Small tables with named rows and columns. After each table, cells are looked up by row and column.

Table siv
       verido  pof  gid  nin
suv       134  122  119  144
ped       130  107  130  193
vof        74  115  132  166
sof        35  149  153  125
mozot     162   85   80  127
kegid      98  118  105  132

gid of suv is 119
verido of mozot is 162
nin of suv is 144
nin of sof is 125
gid of kegid is 105
pof of kegid is 118
nin of ped is 193
gid of sof is 153
gid of ped is 130
nin of kegid is 132
verido of vof is 74
pof of ped is 107
verido of ped is 130
pof of sof is 149
pof of suv is 122
nin of mozot is 127
verido of sof is 35
verido of kegid is 98
nin of vof is 166

nolisel.csv
,befara,fabu,bur,fadorus,mezazo
zim,3009,-6328,5372,-821,2752
fud,4370,2368,-2029,-1898,-2087
ripeve,-1986,1772,2187,4173,-5064
bemovu,-2506,2088,2809,5151,-5642
zutug,-1465,1987,2582,4422,-5084
lopul,-2435,-7696,-5797,-9263,3568
nub,3299,3398,-8548,-6365,-2327
remoga,2222,2765,-5932,-4033,-2692
bidilun,6387,2308,1620,301,-1797
vagones,-1699,-5580,-5654,-7998,2200
doko,6119,3241,-129,-429,-2345

What is the befara of bemovu in nolisel? -2506
What is the befara of remoga in nolisel? 2222
What is the fabu of remoga in nolisel? 2765
What is the befara of ripeve in nolisel? -1986
What is the fadorus of remoga in nolisel? -4033
What is the fadorus of nub in nolisel? -6365
What is the mezazo of fud in nolisel? -2087
What is the fadorus of fud in nolisel? -1898
What is the bur of ripeve in nolisel? 2187
What is the bur of remoga in nolisel? -5932
What is the fadorus of lopul in nolisel? -9263
What is the bur of bidilun in nolisel? 1620
What is the fabu of zim in nolisel? -6328
What is the befara of nub in nolisel? 3299
What is the fadorus of doko in nolisel? -429
What is the mezazo of zutug in nolisel? -5084

lumiz:
,pozemot,puroro,mobozaz,ledama,zifu
kovev,59.825,26.314,14.366,65.111,75.888
pabila,53.028,27.647,46.018,63.598,59.347
tob,56.157,84.161,76.646,37.364,68.483
lapoti,47.555,82.685,86.150,26.989,57.808
dud,30.670,37.932,33.597,65.091,61.092
bomu,65.240,71.528,53.888,55.700,69.241
vev,7.679,22.697,69.391,28.304,58.089
fanuled,60.992,44.396,32.984,61.658,69.254
tapo,56.955,45.291,44.241,55.122,55.681
tib,17.579,15.807,66.580,48.247,42.494

vev, pozemot => 7.679
lapoti, mobozaz => 86.150
bomu, mobozaz => 53.888
fanuled, mobozaz => 32.984
kovev, mobozaz => 14.366
vev, puroro => 22.697
tob, pozemot => 56.157
kovev, zifu => 75.888
bomu, ledama => 55.700
tapo, zifu => 55.681
vev, ledama => 28.304
pabila, zifu => 59.347
Row with the largest pozemot: bomu

birope =
cols = zag, zik
kelet: [6633, 63]
kup: [2778, 4605]
nez: [5295, 577]
meb: [7674, 8661]
sef: [6351, 590]

What is the zag of kup in birope?
2778
What is the zag of meb in birope?
7674
What is the zik of nez in birope?
577
What is the zag of kelet in birope?
6633
What is the zik of meb in birope?
8661
What is the zag of nez in birope?
5295
What is the zik of sef in birope?
590
What is the zik of kup in birope?
4605
What is the zag of sef in birope?
6351
What is the zik of kelet in birope?
63

tamo =
	buviz	bule	kis	muzinu	zup	gal	som	ranu
gor	2972	1396	5706	3115	8454	3199	736	1763
nuf	3404	3859	1154	104	3061	-1091	1884	-993
zasut	5752	3430	-1460	3220	3196	1875	2775	836
nebat	3183	3708	1177	659	2727	-1394	2274	-916
lol	3064	2713	4107	676	6074	5606	2244	3556
dedodi	4873	1991	7521	4308	-1188	6500	5055	-254
diso	6200	3295	5733	4807	2319	5744	6007	762
kifik	-787	2234	3175	796	6946	6475	4978	4247
zabidag	8206	5548	-6073	3521	395	326	576	-1237
bag	5341	1590	8347	1119	5430	5809	4585	5923

kifik, muzinu -> 796
kifik, bule -> 2234
zabidag, som -> 576
zabidag, ranu -> -1237
zabidag, kis -> -6073
diso, muzinu -> 4807
kifik, som -> 4978
gor, buviz -> 2972
zabidag, muzinu -> 3521

besen =
,zat,nebek,farola,lokude,lufudub,vup,fam
kat,96,64,62,60,43,31,32
kif,88,59,76,77,69,46,57
bebovop,3,40,31,36,44,64,59
lili,1,38,40,41,54,64,68
luz,78,68,40,60,20,35,21
pel,86,36,46,18,71,65,39
nefal,63,37,23,16,52,76,31
lur,19,37,24,39,55,86,55
tem,58,52,19,64,46,93,38

bebovop, farola => 31
nefal, farola => 23
kat, fam => 32
kif, fam => 57
bebovop, zat => 3
bebovop, vup => 64
pel, nebek => 36
kat, lokude => 60
bebovop, lokude => 36
kif, lokude => 77
kif, lufudub => 69
lur, zat => 19
kat, vup => 31
pel, farola => 46
tem, nebek => 52
tem, fam => 38
lur, fam => 55

vub
|  | puromu | padizam | puv | sorusa | gok |
|---|---|---|---|---|---|
| pizot | 3874 | 2008 | 1227 | 2105 | 1704 |
| fube | 1632 | 1736 | 1745 | 1377 | 1358 |
| kun | 2186 | 1448 | 2436 | 1213 | 1187 |
| nanum | -1908 | 1132 | 2441 | 1410 | -179 |
| suburib | 344 | 2581 | 218 | 1779 | 1991 |
| suv | 4653 | -26 | 5163 | 460 | -266 |
| lus | 2925 | 946 | 3348 | 901 | 682 |
| poduma | 2070 | 1424 | 2258 | 1220 | 1104 |
| denovak | 1431 | 2033 | 1567 | 1413 | 1408 |
| luvag | -1819 | 4111 | -2300 | 2430 | 3014 |
| mepafu | 4107 | 127 | 4781 | 636 | 5 |
| mago | -6582 | 321 | 3353 | 765 | -1708 |
| zeda | 2632 | 1127 | 3085 | 1076 | 953 |
| kenot | -1123 | 1262 | 2224 | 1484 | 64 |

What is the sorusa of suburib in vub?
1779
What is the puromu of nanum in vub?
-1908
What is the padizam of lus in vub?
946
What is the sorusa of pizot in vub?
2105
What is the padizam of mepafu in vub?
127
What is the padizam of suburib in vub?
2581
What is the sorusa of zeda in vub?
1076
What is the padizam of mago in vub?
321
What is the puv of lus in vub?
3348
What is the gok of lus in vub?
682
What is the puv of pizot in vub?
1227
What is the gok of luvag in vub?
3014
What is the puv of zeda in vub?
3085
What is the sorusa of kun in vub?
1213
What is the sorusa of kenot in vub?
1484
What is the sorusa of poduma in vub?
1220
What is the puromu of mago in vub?
-6582

Table dif
        kuluzef   neku  pazez   zitu   fevi    roz  nepim  kedig    vup
rel       11.75  42.71  55.24  76.08  36.21  52.32  52.49  48.47  55.91
lov       10.35  41.70  34.51  57.43  63.42  52.43  42.63  39.59  61.18
bunifo     5.93  39.90  31.49  35.65  93.55  53.45  45.35  34.79  46.03
ziz       28.81  53.72  52.42  55.68  41.60  50.22  57.63  55.48  62.17

What is the pazez of lov in dif?
34.51
What is the pazez of bunifo in dif?
31.49
What is the vup of lov in dif?
61.18
What is the neku of ziz in dif?
53.72
What is the kuluzef of ziz in dif?
28.81
What is the vup of ziz in dif?
62.17
What is the roz of bunifo in dif?
53.45
What is the kedig of lov in dif?
39.59
What is the zitu of rel in dif?
76.08
What is the roz of rel in dif?
52.32
Which row has the largest zitu? rel

gib.tsv
	dab	melato	ven	duvo
bor	203	99	114	248
gesa	177	170	193	214
lalovi	188	47	162	232
paz	200	103	116	249

gesa, melato -> 170
lalovi, duvo -> 232
paz, melato -> 103
bor, dab -> 203
paz, ven -> 116
lalovi, ven -> 162
bor, duvo -> 248
gesa, dab -> 177
bor, ven -> 114
bor, melato -> 99
lalovi, dab -> 188
paz, dab -> 200
gesa, ven -> 193
lalovi, melato -> 47
paz, duvo -> 249
gesa, duvo -> 214

Table lemiza
	naben	zako	zetov	duta	fudese	tusi
momilu	174	170	140	176	144	141
begi	174	57	113	150	147	218
pelome	174	119	232	87	173	201
fusaba	174	78	86	144	102	104
lopibal	174	186	110	214	110	163
fabulo	174	55	170	182	207	174
verok	174	56	183	184	208	152
bamufe	174	149	182	123	180	145
kolevot	174	217	62	253	98	172
biv	174	116	236	86	168	205
rep	174	182	116	207	117	158
pegogam	174	54	138	167	186	218
fugemi	174	122	125	201	211	149

fudese of fugemi is 211
naben of lopibal is 174
duta of lopibal is 214
duta of pelome is 87
zako of fabulo is 55
fudese of rep is 117
duta of fugemi is 201
tusi of verok is 152
fudese of verok is 208
zako of biv is 116
fudese of biv is 168
zako of lopibal is 186
tusi of pegogam is 218
duta of fusaba is 144

razutoz =
columns: dasi, voni, veg, tosumu, gatufad, vabased
zaves: [59.346, 47.577, 55.776, 54.425, 49.346, 52.496]
gerun: [53.450, 17.261, 76.483, 63.555, 56.901, 69.219]
nupatu: [44.497, 56.181, 64.690, 59.334, 42.949, 62.480]
kubiv: [48.241, 64.126, 54.167, 47.436, 43.343, 52.142]
rumido: [53.858, 56.364, 41.102, 45.745, 52.338, 55.077]
bizode: [51.589, 56.777, 62.498, 62.703, 52.538, 49.026]
garozon: [45.560, 57.727, 49.553, 52.948, 58.287, 50.881]
zezani: [49.096, 53.717, 54.944, 42.854, 56.257, 70.011]
vuvenu: [47.477, 46.231, 77.272, 57.233, 46.152, 69.299]

gerun, gatufad => 56.901
vuvenu, dasi => 47.477
zezani, dasi => 49.096
vuvenu, tosumu => 57.233
garozon, voni => 57.727
garozon, gatufad => 58.287
bizode, vabased => 49.026

